Here is a tiny trained network, its code and every weight. The questions are about switching its units off for an input and a class, where a switched-off unit gives its printed mean instead of its output.

import numpy as np


def w(rows, s, z=0):
    codes = np.array(rows[::2]) - 128.0
    scale = np.full(codes.shape[1], s)
    scale[-1] = z or s
    return codes * scale


def f(y):
    return y / 2 * (1 + np.tanh(0.7978845608 * (y + 0.044715 * y**3)))


def log_softmax(a):
    a = a - a.max(-1, keepdims=True)
    return a - np.log(np.exp(a).sum(-1, keepdims=True))


def net(x, mask):
    res = np.array(x, float).reshape(1, 7) / 4 @ E
    y = f(res @ A[0][:, :-1].T + A[0][:, -1])
    res = res + np.where(mask, y, B[0][:, -1]) @ B[0][:, :-1]
    return log_softmax(res[-1] @ U[:, :-1].T + U[:, -1])


A, B = {}, {}
E = w([
[43,59,209,128,125,190,89,183,128,77,157],'x0',
[119,124,125,145,119,118,122,134,144,134,117],'x1',
[119,125,127,125,125,126,137,117,133,116,114],'x2',
[195,97,254,122,37,163,156,111,137,185,71],'x3',
[96,139,66,41,52,187,79,104,203,184,155],'x4',
[129,131,126,129,124,129,120,128,128,124,124],'x5',
[150,164,109,103,48,100,194,234,152,46,157],'x6',
],0.0084)
A[0] = w([
[101,133,95,29,57,142,81,130,157,200,146,102],'neuron 0',
[82,158,19,96,221,94,104,126,109,85,178,133],'neuron 1',
[199,173,84,111,157,47,162,56,90,195,97,49],'neuron 2',
[190,193,65,149,110,112,140,100,152,170,67,38],'neuron 3',
[151,83,191,209,204,87,187,161,55,84,100,188],'neuron 4',
[203,169,42,131,145,74,151,107,139,180,94,68],'neuron 5',
[200,94,201,117,60,150,115,100,110,152,87,109],'neuron 6',
[133,85,163,91,206,153,116,60,125,176,105,31],'neuron 7',
[143,54,110,154,207,166,83,40,82,229,100,49],'neuron 8',
[62,146,41,161,177,99,74,123,147,56,205,91],'neuron 9',
[173,126,163,229,186,123,190,190,80,139,100,130],'neuron 10',
[53,62,228,85,150,165,62,161,152,56,167,3],'neuron 11',
[208,112,201,103,69,148,160,160,143,160,80,51],'neuron 12',
[192,187,101,107,116,65,155,97,119,171,74,58],'neuron 13',
[155,164,191,211,178,70,97,128,87,72,77,137],'neuron 14',
[188,83,177,136,54,170,161,81,119,127,114,44],'neuron 15',
[59,41,173,165,129,203,83,207,112,84,138,45],'neuron 16',
[152,108,163,237,166,60,109,136,67,102,94,132],'neuron 17',
[166,165,121,114,89,109,182,219,158,83,164,23],'neuron 18',
[104,157,85,17,65,183,57,113,191,170,155,99],'neuron 19',
[133,127,76,35,116,191,71,121,253,149,123,116],'neuron 20',
[215,183,62,141,109,125,173,96,124,123,102,12],'neuron 21',
[83,130,131,153,182,156,84,53,85,182,71,37],'neuron 22',
[159,115,173,116,78,155,137,98,138,131,55,56],'neuron 23',
[164,134,179,154,166,52,176,181,106,87,126,138],'neuron 24',
[99,127,136,150,207,156,11,32,100,182,114,11],'neuron 25',
[141,173,93,73,40,106,194,238,144,90,160,43],'neuron 26',
[192,114,201,137,78,159,149,109,154,175,105,101],'neuron 27',
[118,130,83,94,68,196,77,130,176,177,167,149],'neuron 28',
[39,53,183,130,127,203,98,140,103,93,162,43],'neuron 29',
],0.0061,0.0013)
B[0] = w([
[124,88,115,113,168,149,170,65,156,139,211,228],'neuron 0',
[45,184,145,146,217,111,179,214,72,206,39,234],'neuron 1',
[161,143,155,134,36,69,66,126,84,94,162,195],'neuron 2',
[154,146,137,181,70,52,81,87,91,126,159,180],'neuron 3',
[142,101,84,109,152,165,187,29,170,154,190,223],'neuron 4',
[111,175,213,161,47,48,45,100,42,86,159,192],'neuron 5',
[30,203,147,172,247,93,179,183,75,161,59,211],'neuron 6',
[190,101,116,102,115,159,126,198,142,86,68,168],'neuron 7',
[199,51,101,95,78,194,85,220,208,57,63,203],'neuron 8',
[13,189,155,209,226,92,172,249,65,238,72,228],'neuron 9',
[92,70,37,170,133,164,194,40,140,168,194,193],'neuron 10',
[140,140,166,181,22,44,58,113,33,96,179,222],'neuron 11',
[63,167,150,164,197,140,175,216,98,157,93,212],'neuron 12',
[132,185,189,198,81,46,44,90,85,98,146,182],'neuron 13',
[141,98,81,95,184,210,186,45,146,144,222,191],'neuron 14',
[80,155,162,144,158,167,158,214,82,223,105,191],'neuron 15',
[152,165,201,154,45,27,53,75,73,98,194,216],'neuron 16',
[113,94,108,102,172,189,174,26,184,135,192,194],'neuron 17',
[197,84,104,39,72,216,92,189,217,72,35,196],'neuron 18',
[111,72,58,113,167,175,218,3,143,174,212,254],'neuron 19',
[96,116,78,124,151,134,201,30,146,156,201,236],'neuron 20',
[152,163,176,171,90,97,49,121,87,75,135,176],'neuron 21',
[188,64,89,83,84,148,118,217,185,61,51,177],'neuron 22',
[85,151,137,146,188,111,146,168,126,196,118,180],'neuron 23',
[133,83,92,93,138,177,164,90,183,94,182,189],'neuron 24',
[186,71,102,56,94,186,117,204,223,61,16,202],'neuron 25',
[214,59,85,30,54,187,152,218,224,36,49,228],'neuron 26',
[10,170,176,145,200,126,170,180,61,198,84,208],'neuron 27',
[114,101,91,117,134,138,198,49,111,150,177,222],'neuron 28',
[162,145,188,166,3,36,53,99,38,88,143,209],'neuron 29',
],0.0049,0.0081)
U = w([
[133,98,111,127,167,154,181,1,156,151,194,164],'0',
[67,177,155,156,212,110,151,201,80,189,73,29],'1',
[206,89,126,99,94,153,116,184,201,75,65,252],'2',
[156,155,175,162,58,51,54,69,65,111,164,22],'3',
],0.0099,0.00031)

Each question gives the input, the list of numbers given to net, and the class t.
The units are the neurons (one row each of A and B). Each row of codes is followed by its name. A weight is (code - 128) times the scale printed after its matrix; where a second scale follows, it is the last column's (A, B and U).
mask holds one flag per neuron, in row order. A switched-off neuron (its flag False) gives its mean, the last column of its row in B, instead of its output. The means were averaged over made-up inputs and are rounded, as every weight is.
A unit's drop is (log p(t) with every unit on - log p(t) with that unit switched off) / (log p(t) with every unit on - log p(t) with every unit switched off).
The circuit of an input: a set's keep is (log p(t) with only the set's units on - log p(t) with every unit switched off) / (log p(t) with every unit on - log p(t) with every unit switched off). Starting from the 12 units with the biggest drops (on a tie, the unit counted first), units are removed one at a time, each time the one whose removal leaves the highest keep (on an exact tie, the one counted first), for as long as the keep stays at least 0.8.
units of the circuit, in order: the units of the circuit, biggest drop first
most important unit: the unit with the biggest drop
top k neurons: the k neurons with the biggest drops, biggest first
drop when u is switched off: that unit's drop, to one decimal
input [-5,7,2,2,-5,1,5], class 0: most important unit => neuron 10
input [8,6,-6,-2,-4,-5,-8], class 2: units of the circuit, in order => (neuron 25; neuron 8)
input [3,6,-6,-8,-8,-1,2], class 0: top 2 neurons => (neuron 4; neuron 17)
input [-4,3,4,6,8,4,7], class 0: top 2 neurons => (neuron 19; neuron 20)
input [8,0,7,-7,-3,-1,-8], class 2: top 3 neurons => (neuron 25; neuron 8; neuron 22)
input [6,0,-1,4,-5,-6,-7], class 2: top 3 neurons => (neuron 8; neuron 25; neuron 22)
input [4,-7,-5,-6,-7,8,-6], class 0: top 3 neurons => (neuron 4; neuron 17; neuron 14)
input [-6,-2,8,0,-2,8,7], class 2: top 2 neurons => (neuron 26; neuron 18)
input [7,0,7,0,-5,-3,7], class 2: top 2 neurons => (neuron 26; neuron 18)
input [8,7,-1,5,-6,-1,-4], class 3: top 4 neurons => (neuron 29; neuron 16; neuron 11; neuron 19)
input [8,-5,-7,4,5,-1,-4], class 3: top 2 neurons => (neuron 29; neuron 11)
input [7,7,-8,-7,5,5,-3], class 1: top 3 neurons => (neuron 9; neuron 1; neuron 5)
input [-8,-4,-2,7,7,-6,6], class 3: top 3 neurons => (neuron 13; neuron 5; neuron 21)
input [-7,6,-7,3,-8,-3,4], class 0: units of the circuit, in order => (neuron 10)
input [-7,5,-6,7,3,-3,-5], class 1: top 2 neurons => (neuron 6; neuron 27)
input [0,-3,4,2,0,8,0], class 1: top 2 neurons => (neuron 19; neuron 26)
input [-8,-2,1,-6,3,1,-1], class 3: top 2 neurons => (neuron 5; neuron 2)
input [1,-2,6,-3,-6,-1,3], class 0: drop when neuron 1 is switched off => 0.0
input [6,7,-3,-4,5,-3,3], class 3: drop when neuron 16 is switched off => 0.5
input [6,7,-4,-2,2,-7,-5], class 3: drop when neuron 18 is switched off => 0.1
input [8,-2,-4,3,1,-8,-6], class 3: drop when neuron 11 is switched off => 0.3
input [-4,2,2,-1,3,4,4], class 2: most important unit => neuron 26
